Below is a small trained network, with its code and all its weights. Each question gives an input and a target symbol and asks what happens when units are switched off, that is, made to give their printed mean instead of their output.

import numpy as np


def w(rows, s, z=0):
    codes = np.array(rows[::2]) - 128.0
    scale = np.full(codes.shape[1], s)
    scale[-1] = z or s
    return codes * scale


def norm(h):
    return h / np.sqrt((h * h).mean(-1, keepdims=True) + 1e-5)


def f(y):
    return np.maximum(y, 0)


def softmax(a):
    e = np.exp(a - a.max(-1, keepdims=True))
    return e / e.sum(-1, keepdims=True)


def log_softmax(a):
    a = a - a.max(-1, keepdims=True)
    return a - np.log(np.exp(a).sum(-1, keepdims=True))


def net(x, mask):
    ids = ['αβεθμπσψ'.index(c) for c in x.split()]
    T = len(ids)
    res = E[ids] + P[:T]
    r = norm(res)
    for j in range(2):
        rows = slice(2 * j, 2 * j + 2)
        q, k, v = (r @ M[0][rows].T for M in (Q, K, V))
        z = softmax(np.where(np.tri(T) > 0, q @ k.T / 2**0.5, -1e9)) @ v
        o = O[0][rows]
        res = res + np.where(mask[j], z, o[:, -1]) @ o[:, :-1]
    y = f(norm(res) @ A[0][:, :-1].T + A[0][:, -1])
    res = res + np.where(mask[2:18], y, B[0][:, -1]) @ B[0][:, :-1]
    return log_softmax(norm(res)[-1] @ U[:, :-1].T + U[:, -1])


Q, K, V, O, A, B = {}, {}, {}, {}, {}, {}
E = w([
[98,125,86,214,148],'α',
[134,76,4,115,160],'β',
[74,206,95,120,218],'ε',
[161,214,115,210,141],'θ',
[87,160,162,168,116],'μ',
[144,167,73,128,138],'π',
[72,105,94,104,101],'σ',
[65,126,210,106,171],'ψ',
],0.018)
P = w([
[214,143,147,122,28],'0',
[144,90,168,100,222],'1',
[12,254,61,228,117],'2',
[149,86,185,114,230],'3',
[15,247,33,244,120],'4',
[149,83,192,120,230],'5',
],0.0091)
Q[0] = w([
[178,130,107,145,150],'h1',
[214,41,155,93,204],'h1',
[254,173,176,84,216],'h2',
[110,18,217,3,149],'h2',
],0.023)
K[0] = w([
[172,122,140,155,137],'h1',
[82,100,95,157,207],'h1',
[141,129,167,138,255],'h2',
[17,57,170,154,202],'h2',
],0.029)
V[0] = w([
[79,124,28,179,183],'h1',
[126,146,47,101,31],'h1',
[3,74,181,197,161],'h2',
[177,67,174,188,211],'h2',
],0.024)
O[0] = w([
[136,150,28,74,204,255],'h1',
[156,89,118,6,78,148],'h1',
[156,34,136,232,126,87],'h2',
[227,109,181,112,124,54],'h2',
],0.017,0.0076)
A[0] = w([
[95,122,107,168,123,121],'n1',
[187,210,143,128,81,170],'n2',
[113,173,61,176,113,1],'n3',
[89,165,92,143,125,111],'n4',
[252,153,155,157,71,170],'n5',
[53,45,177,157,146,136],'n6',
[190,135,147,67,196,154],'n7',
[202,179,28,195,122,198],'n8',
[158,161,190,125,41,85],'n9',
[46,152,103,156,186,71],'n10',
[151,115,56,124,139,88],'n11',
[129,111,67,61,147,148],'n12',
[99,43,176,95,254,24],'n13',
[189,123,174,142,80,108],'n14',
[132,140,117,48,38,132],'n15',
[129,158,179,138,64,37],'n16',
],0.019,0.0052)
B[0] = w([
[117,134,112,96,178,167],'n1',
[145,142,161,84,220,169],'n2',
[142,239,118,149,81,152],'n3',
[173,145,149,107,118,179],'n4',
[147,198,130,65,19,164],'n5',
[165,158,118,19,214,196],'n6',
[104,64,153,192,221,211],'n7',
[95,70,113,8,26,249],'n8',
[35,64,59,168,139,153],'n9',
[126,200,172,177,73,193],'n10',
[95,155,76,183,125,184],'n11',
[176,89,71,209,94,239],'n12',
[70,139,255,202,170,177],'n13',
[97,165,49,96,99,149],'n14',
[190,90,233,184,144,222],'n15',
[79,73,101,150,186,147],'n16',
],0.027,0.012)
U = w([
[119,183,82,156,79,252],'α',
[159,66,53,201,97,46],'β',
[54,152,211,211,112,112],'ε',
[131,174,187,35,117,143],'θ',
[152,77,179,133,23,189],'μ',
[217,141,100,136,189,121],'π',
[26,92,132,91,146,88],'σ',
[194,134,244,192,172,60],'ψ',
],0.011,0.0035)

Each question gives the input, a string of symbols that net reads in full, and the target symbol t.
The units are the heads (2 rows each of Q, K, V and O) and the neurons (one row each of A and B). Each row of codes is followed by its name. A weight is (code - 128) times the scale printed after its matrix; where a second scale follows, it is the last column's (O, A, B and U).
mask holds one flag per unit, heads first, then neurons. A switched-off unit (its flag False) gives its mean, the last column of its rows in O or B, instead of its output. The means were averaged over made-up inputs and are rounded, as every weight is.
A unit's drop is (log p(t) with every unit on - log p(t) with that unit switched off) / (log p(t) with every unit on - log p(t) with every unit switched off).
The circuit of an input: a set's keep is (log p(t) with only the set's units on - log p(t) with every unit switched off) / (log p(t) with every unit on - log p(t) with every unit switched off). Starting from the 12 units with the biggest drops (on a tie, the unit counted first), units are removed one at a time, each time the one whose removal leaves the highest keep (on an exact tie, the one counted first), for as long as the keep stays at least 0.8.
units of the circuit, in order: the units of the circuit, biggest drop first
unit that matters most: the unit with the biggest drop
k most important neurons: the k neurons with the biggest drops, biggest first
heads that matter: for each layer, one digit per head in row order, 1 if its drop is at least 0.15 and else 0, layers parted by /
drop of u: that unit's drop, to one decimal
input θ ε σ π π, target ψ: heads that matter => 10
input σ π θ, target μ: heads that matter => 10
input ψ θ σ β, target β: units of the circuit, in order => n12
input β α ε, target π: units of the circuit, in order => h1, n8, n15
input α ε ε θ, target θ: heads that matter => 01
input α ε σ σ σ, target β: heads that matter => 10
input ψ α π, target ε: heads that matter => 10
input β σ σ, target π: 3 most important neurons => n8, n12, n15
input θ α β ε σ, target ψ: units of the circuit, in order => n15, h1
input β α θ, target π: heads that matter => 11
input π ψ σ, target θ: heads that matter => 11
input σ σ σ σ μ, target μ: heads that matter => 10
input α μ σ ψ μ, target β: units of the circuit, in order => h1, n12
input π ψ θ, target θ: units of the circuit, in order => h2
input σ π θ μ, target μ: heads that matter => 01
input α ε π θ ε, target β: heads that matter => 10
input ψ ψ β, target ε: heads that matter => 10
input ψ β π ψ α, target ε: heads that matter => 10
input π ψ ψ, target θ: heads that matter => 11
input σ σ σ α α, target μ: heads that matter => 10
input μ ψ α π α, target σ: 2 most important neurons => n6, n12
input μ ε σ β π, target σ: unit that matters most => h1
input ε ψ π σ μ, target α: heads that matter => 00
input ε σ α π σ, target α: 2 most important neurons => n10, n3
input ε σ μ β, target β: 2 most important neurons => n8, n12
input ε θ ε, target α: drop of h1 => 0.1
input θ π ψ ε, target ε: drop of h2 => 0.3
input π π μ, target θ: drop of h2 => 1.1
input β σ μ ε, target ε: unit that matters most => n13
input β μ π μ π, target π: drop of n15 => 0.3
